Below are the code and all the weights of a small trained network. Each question names an input and a class and asks about switching units off, where a switched-off unit gives its printed mean instead of its output.

import numpy as np


def w(rows, s, z=0):
    codes = np.array(rows[::2]) - 128.0
    scale = np.full(codes.shape[1], s)
    scale[-1] = z or s
    return codes * scale


def f(y):
    return np.maximum(y, 0)


def log_softmax(a):
    a = a - a.max(-1, keepdims=True)
    return a - np.log(np.exp(a).sum(-1, keepdims=True))


def net(x, mask):
    res = np.array(x, float).reshape(1, 4) / 4 @ E
    y = f(res @ A[0][:, :-1].T + A[0][:, -1])
    res = res + np.where(mask, y, B[0][:, -1]) @ B[0][:, :-1]
    return log_softmax(res[-1] @ U[:, :-1].T + U[:, -1])


A, B = {}, {}
E = w([
[30,144,124,51,176,128,45,62,76,122,157,168],'x0',
[120,80,181,112,62,166,83,88,173,99,53,97],'x1',
[201,186,162,21,104,90,110,196,105,91,176,83],'x2',
[214,106,83,101,176,115,1,98,55,87,83,64],'x3',
],0.0094)
A[0] = w([
[43,105,160,152,169,203,159,102,177,142,118,195,172],'N1',
[123,173,89,33,138,116,73,160,61,96,163,110,185],'N2',
[125,80,159,112,77,162,54,121,165,57,88,88,109],'N3',
[126,93,122,143,52,165,73,97,146,107,90,117,118],'N4',
[200,144,111,157,87,85,159,201,128,90,189,116,208],'N5',
[57,74,139,211,164,157,145,119,150,174,149,182,176],'N6',
[109,161,194,69,135,146,72,121,111,59,119,61,252],'N7',
[58,77,76,154,155,159,131,114,170,179,140,158,168],'N8',
[172,169,60,155,179,39,79,133,2,72,129,142,158],'N9',
[178,83,67,141,208,151,72,107,73,114,124,108,173],'N10',
[113,62,182,124,41,176,59,59,165,80,71,103,162],'N11',
[79,114,139,142,127,137,103,61,188,174,109,170,209],'N12',
[172,74,83,133,170,151,66,113,97,170,81,103,231],'N13',
[72,122,98,202,99,94,191,107,173,193,121,161,209],'N14',
[114,118,91,220,77,153,227,223,203,179,128,107,179],'N15',
[122,167,143,71,141,57,50,128,61,101,175,115,201],'N16',
[174,79,46,153,207,121,113,105,81,98,100,125,129],'N17',
[175,120,159,127,69,141,194,202,153,128,138,104,222],'N18',
],0.0081,0.003)
B[0] = w([
[82,106,171,84,85,203,197,134,28,151,120,195,208],'N1',
[102,113,72,71,241,176,116,218,130,39,174,128,210],'N2',
[193,68,93,112,76,50,179,56,144,56,76,166,196],'N3',
[202,81,162,202,70,47,118,46,122,85,84,152,180],'N4',
[156,207,191,150,198,55,41,190,199,164,169,123,207],'N5',
[33,140,175,154,41,224,156,80,51,209,90,164,210],'N6',
[169,78,59,78,177,85,181,187,114,48,131,179,206],'N7',
[80,154,150,137,108,189,177,102,30,162,80,121,192],'N8',
[85,175,34,134,161,112,101,168,134,181,152,59,214],'N9',
[133,180,48,215,216,80,64,128,88,110,123,49,203],'N10',
[195,53,143,130,80,90,215,56,122,43,28,150,220],'N11',
[103,127,149,121,34,171,174,12,65,124,83,147,192],'N12',
[175,162,20,213,152,101,167,55,90,115,96,99,201],'N13',
[74,185,197,139,43,212,73,100,103,181,117,226,217],'N14',
[136,189,254,189,58,135,48,135,163,177,114,227,249],'N15',
[160,126,74,46,166,174,130,196,117,44,159,103,209],'N16',
[65,218,43,200,158,93,49,97,67,191,118,79,189],'N17',
[184,133,212,135,138,5,96,135,201,148,160,173,214],'N18',
],0.0069,0.014)
U = w([
[184,184,205,164,124,90,96,152,197,183,152,152,254],'0',
[144,178,49,196,179,99,89,98,97,167,121,29,10],'1',
[148,119,96,2,184,149,136,193,118,68,176,122,50],'2',
[216,39,133,132,116,61,171,42,127,52,61,131,23],'3',
[63,132,167,147,90,225,165,68,62,179,99,164,194],'4',
],0.0092,0.0016)

Each question gives the input, the list of numbers given to net, and the class t.
The units are the neurons (one row each of A and B). Each row of codes is followed by its name. A weight is (code - 128) times the scale printed after its matrix; where a second scale follows, it is the last column's (A, B and U).
mask holds one flag per neuron, in row order. A switched-off neuron (its flag False) gives its mean, the last column of its row in B, instead of its output. The means were averaged over made-up inputs and are rounded, as every weight is.
A unit's drop is (log p(t) with every unit on - log p(t) with that unit switched off) / (log p(t) with every unit on - log p(t) with every unit switched off).
The circuit of an input: a set's keep is (log p(t) with only the set's units on - log p(t) with every unit switched off) / (log p(t) with every unit on - log p(t) with every unit switched off). Starting from the 12 units with the biggest drops (on a tie, the unit counted first), units are removed one at a time, each time the one whose removal leaves the highest keep (on an exact tie, the one counted first), for as long as the keep stays at least 0.8.
units of the circuit, in order: the units of the circuit, biggest drop first
top k neurons: the k neurons with the biggest drops, biggest first
drop when u is switched off: that unit's drop, to one decimal
input [8,2,-6,5], class 1: units of the circuit, in order -> N10
input [4,5,4,0], class 3: top 3 neurons -> N11; N3; N9
input [0,-1,4,4], class 2: top 3 neurons -> N2; N16; N7
input [-7,-2,0,4], class 1: top 3 neurons -> N14; N17; N13
input [6,-5,-1,1], class 1: top 2 neurons -> N9; N10
input [8,-3,-6,3], class 1: top 2 neurons -> N10; N17
input [-2,-7,-1,-2], class 0: top 2 neurons -> N5; N12
input [6,5,3,2], class 3: top 2 neurons -> N11; N3
input [6,-3,0,2], class 2: top 2 neurons -> N16; N2
input [-2,-2,8,8], class 2: top 3 neurons -> N2; N16; N7
input [-4,-2,8,5], class 2: drop when N16 is switched off -> 0.1
input [-8,5,0,-8], class 0: drop when N18 is switched off -> 0.8
input [4,-7,5,5], class 2: drop when N2 is switched off -> 2.5
